Here is a tiny trained network, its code and every weight. The questions are about switching its units off for an input and a class, where a switched-off unit gives its printed mean instead of its output.

import numpy as np


def w(rows, s, z=0):
    codes = np.array(rows[::2]) - 128.0
    scale = np.full(codes.shape[1], s)
    scale[-1] = z or s
    return codes * scale


def norm(h):
    return h / np.sqrt((h * h).mean(-1, keepdims=True) + 1e-5)


def f(y):
    return np.maximum(y, 0)


def log_softmax(a):
    a = a - a.max(-1, keepdims=True)
    return a - np.log(np.exp(a).sum(-1, keepdims=True))


def net(x, mask):
    res = np.array(x, float).reshape(1, 3) / 4 @ E
    u = 0
    for l in range(4):
        y = f(norm(res) @ A[l][:, :-1].T + A[l][:, -1])
        res = res + np.where(mask[u : u + 8], y, B[l][:, -1]) @ B[l][:, :-1]
        u += 8
    return log_softmax(norm(res)[-1] @ U[:, :-1].T + U[:, -1])


A, B = {}, {}
E = w([
[212,234,28,134,182,168,109,149,81,95,58,142],'x0',
[46,163,202,84,232,121,152,180,98,108,102,2],'x1',
[192,146,142,15,137,11,200,198,171,28,190,172],'x2',
],0.0069)
A[0] = w([
[136,119,104,133,104,134,150,141,111,143,95,119,48],'0.n1',
[171,119,63,211,5,178,126,48,216,97,124,237,3],'0.n2',
[123,161,70,81,104,111,135,179,95,56,105,199,88],'0.n3',
[49,140,90,212,163,217,82,107,103,203,81,69,109],'0.n4',
[150,134,149,69,116,76,159,217,113,118,195,132,248],'0.n5',
[78,169,194,167,252,102,155,223,140,140,72,15,13],'0.n6',
[162,86,143,109,102,228,149,219,154,127,121,112,76],'0.n7',
[162,247,7,112,224,164,117,125,69,130,111,177,69],'0.n8',
],0.0031,0.0034)
B[0] = w([
[147,144,154,118,110,141,154,93,127,89,162,111,128],'0.n1',
[136,91,123,26,170,150,104,125,80,203,165,135,218],'0.n2',
[148,123,169,162,124,214,111,75,150,127,168,104,177],'0.n3',
[197,98,164,123,114,135,192,85,175,49,166,91,239],'0.n4',
[133,65,162,181,135,253,117,118,110,148,155,127,254],'0.n5',
[180,82,88,11,128,130,83,76,115,194,139,156,208],'0.n6',
[134,150,129,131,129,145,177,141,147,137,153,112,128],'0.n7',
[29,139,204,138,103,111,188,126,176,180,130,205,218],'0.n8',
],0.0059,0.0045)
A[1] = w([
[146,143,122,136,86,89,163,94,166,89,125,115,113],'1.n1',
[114,100,148,111,164,188,126,121,122,164,171,156,135],'1.n2',
[169,147,122,88,157,48,159,205,147,20,154,153,71],'1.n3',
[61,157,120,115,211,84,114,166,91,91,98,47,35],'1.n4',
[115,156,139,117,156,107,104,127,107,115,111,103,53],'1.n5',
[160,254,61,143,174,137,122,161,94,99,63,149,24],'1.n6',
[88,148,105,220,124,164,60,117,92,160,73,66,3],'1.n7',
[55,102,141,156,106,49,112,135,138,114,146,125,29],'1.n8',
],0.0088,0.0042)
B[1] = w([
[133,147,135,142,171,109,119,136,85,130,58,110,141],'1.n1',
[136,167,146,138,157,88,154,105,122,109,53,100,254],'1.n2',
[151,98,139,212,121,222,107,89,105,71,135,52,203],'1.n3',
[161,142,12,61,120,138,63,114,68,216,137,137,181],'1.n4',
[115,114,131,115,115,117,121,116,113,147,165,160,141],'1.n5',
[2,199,157,132,48,62,179,106,214,123,169,188,189],'1.n6',
[177,97,168,167,140,182,168,95,134,51,147,83,182],'1.n7',
[86,212,114,145,131,119,162,134,156,136,113,156,149],'1.n8',
],0.008,0.0079)
A[2] = w([
[223,93,4,145,53,79,40,161,119,186,166,236,63],'2.n1',
[142,118,57,81,105,63,66,112,129,141,90,165,75],'2.n2',
[5,42,170,149,83,59,122,169,162,152,158,106,4],'2.n3',
[106,106,133,225,125,115,138,167,152,67,75,105,72],'2.n4',
[87,166,116,179,138,87,113,195,139,185,68,160,61],'2.n5',
[187,133,151,84,116,114,131,222,128,30,191,127,63],'2.n6',
[175,123,179,139,163,83,175,69,129,126,2,88,183],'2.n7',
[109,136,142,123,150,147,85,151,134,146,141,118,82],'2.n8',
],0.0065,0.0031)
B[2] = w([
[112,103,26,2,181,135,29,54,17,248,33,129,199],'2.n1',
[202,90,149,126,127,70,105,164,127,90,151,128,156],'2.n2',
[56,247,106,174,88,112,174,128,166,143,176,194,179],'2.n3',
[193,91,114,27,140,101,75,165,66,174,128,146,163],'2.n4',
[156,73,130,160,104,104,93,179,112,26,119,94,140],'2.n5',
[129,97,62,235,139,174,147,82,164,121,37,42,166],'2.n6',
[186,115,68,155,119,60,81,238,118,56,148,174,254],'2.n7',
[147,128,106,115,118,108,82,108,132,130,103,144,135],'2.n8',
],0.0054,0.0068)
A[3] = w([
[111,169,151,72,172,128,116,189,105,167,93,84,3],'3.n1',
[140,192,157,110,154,147,151,140,163,131,105,150,19],'3.n2',
[186,98,162,194,121,196,111,83,124,98,130,97,53],'3.n3',
[2,96,234,125,127,50,152,162,165,178,180,131,49],'3.n4',
[149,122,176,112,138,152,141,120,129,106,102,114,88],'3.n5',
[111,134,131,28,163,132,105,146,108,184,128,102,65],'3.n6',
[97,154,153,40,182,146,127,190,94,188,141,39,56],'3.n7',
[8,186,133,150,89,138,163,134,189,156,144,184,60],'3.n8',
],0.0072,0.0034)
B[3] = w([
[163,91,57,83,106,125,116,79,144,140,66,151,158],'3.n1',
[108,137,44,122,126,92,137,108,179,139,188,121,144],'3.n2',
[64,74,175,94,208,178,200,184,167,92,202,50,255],'3.n3',
[77,212,46,152,82,125,141,76,141,96,126,186,227],'3.n4',
[147,99,72,142,119,165,166,106,176,112,117,166,159],'3.n5',
[210,51,95,97,106,56,68,105,112,162,79,221,191],'3.n6',
[169,48,59,67,122,147,109,29,115,234,120,209,194],'3.n7',
[108,219,199,162,92,1,119,174,142,98,125,181,242],'3.n8',
],0.0062,0.0063)
U = w([
[140,71,140,188,167,234,175,109,153,73,156,47,161],'0',
[157,95,82,34,135,132,87,71,95,220,105,163,164],'1',
[59,237,130,172,79,85,158,117,167,109,140,187,144],'2',
[185,126,131,135,165,53,105,254,114,95,107,143,113],'3',
[106,157,189,123,115,158,94,229,99,178,98,97,2],'4',
[128,158,207,123,109,148,95,205,105,175,103,92,16],'5',
],0.013,0.0067)

Each question gives the input, the list of numbers given to net, and the class t.
The units are the neurons (one row each of A and B). Each row of codes is followed by its name. A weight is (code - 128) times the scale printed after its matrix; where a second scale follows, it is the last column's (A, B and U).
mask holds one flag per neuron, layer by layer. A switched-off neuron (its flag False) gives its mean, the last column of its row in B, instead of its output. The means were averaged over made-up inputs and are rounded, as every weight is.
A unit's drop is (log p(t) with every unit on - log p(t) with that unit switched off) / (log p(t) with every unit on - log p(t) with every unit switched off).
The circuit of an input: a set's keep is (log p(t) with only the set's units on - log p(t) with every unit switched off) / (log p(t) with every unit on - log p(t) with every unit switched off). Starting from the 12 units with the biggest drops (on a tie, the unit counted first), units are removed one at a time, each time the one whose removal leaves the highest keep (on an exact tie, the one counted first), for as long as the keep stays at least 0.8.
units of the circuit, in order: the units of the circuit, biggest drop first
k most important neurons: the k neurons with the biggest drops, biggest first
top k neurons in layer l: the k neurons of layer l with the biggest drops, biggest first
input [-8,7,-3], class 2: 3 most important neurons	(2.n3; 3.n4; 2.n1)
input [8,-1,8], class 0: units of the circuit, in order	(1.n3)
input [3,-2,-3], class 3: 3 most important neurons	(2.n7; 1.n3; 0.n8)
input [-1,3,1], class 3: top 2 neurons in layer 0	(0.n6; 0.n5)
input [2,-8,-8], class 0: 3 most important neurons	(1.n7; 1.n4; 0.n6)
input [0,-2,-1], class 3: units of the circuit, in order	(1.n2; 2.n7)
input [-1,4,-3], class 1: 2 most important neurons	(0.n5; 1.n3)
input [4,-4,-4], class 0: 2 most important neurons	(0.n6; 1.n4)
input [4,7,-6], class 1: 3 most important neurons	(1.n4; 0.n5; 1.n3)
input [-3,-6,-6], class 0: 3 most important neurons	(1.n4; 0.n6; 1.n7)
input [5,7,-6], class 1: 2 most important neurons	(1.n4; 0.n5)
input [8,5,7], class 2: 2 most important neurons	(1.n6; 0.n4)
input [7,-6,-3], class 2: top 3 neurons in layer 0	(0.n6; 0.n5; 0.n8)
input [6,1,-7], class 0: units of the circuit, in order	(1.n7)
input [-1,2,3], class 3: 3 most important neurons	(0.n5; 1.n2; 2.n7)
input [-4,5,-4], class 1: 3 most important neurons	(0.n5; 1.n3; 1.n6)
input [6,0,-5], class 2: top 2 neurons in layer 1	(1.n6; 1.n3)
input [-2,-3,1], class 3: top 2 neurons in layer 1	(1.n2; 1.n4)
input [4,-3,3], class 2: top 2 neurons in layer 0	(0.n4; 0.n6)
input [0,2,1], class 3: units of the circuit, in order	(2.n7)
input [-5,5,1], class 1: top 2 neurons in layer 1	(1.n6; 1.n4)
input [0,-2,0], class 3: top 2 neurons in layer 1	(1.n2; 1.n4)
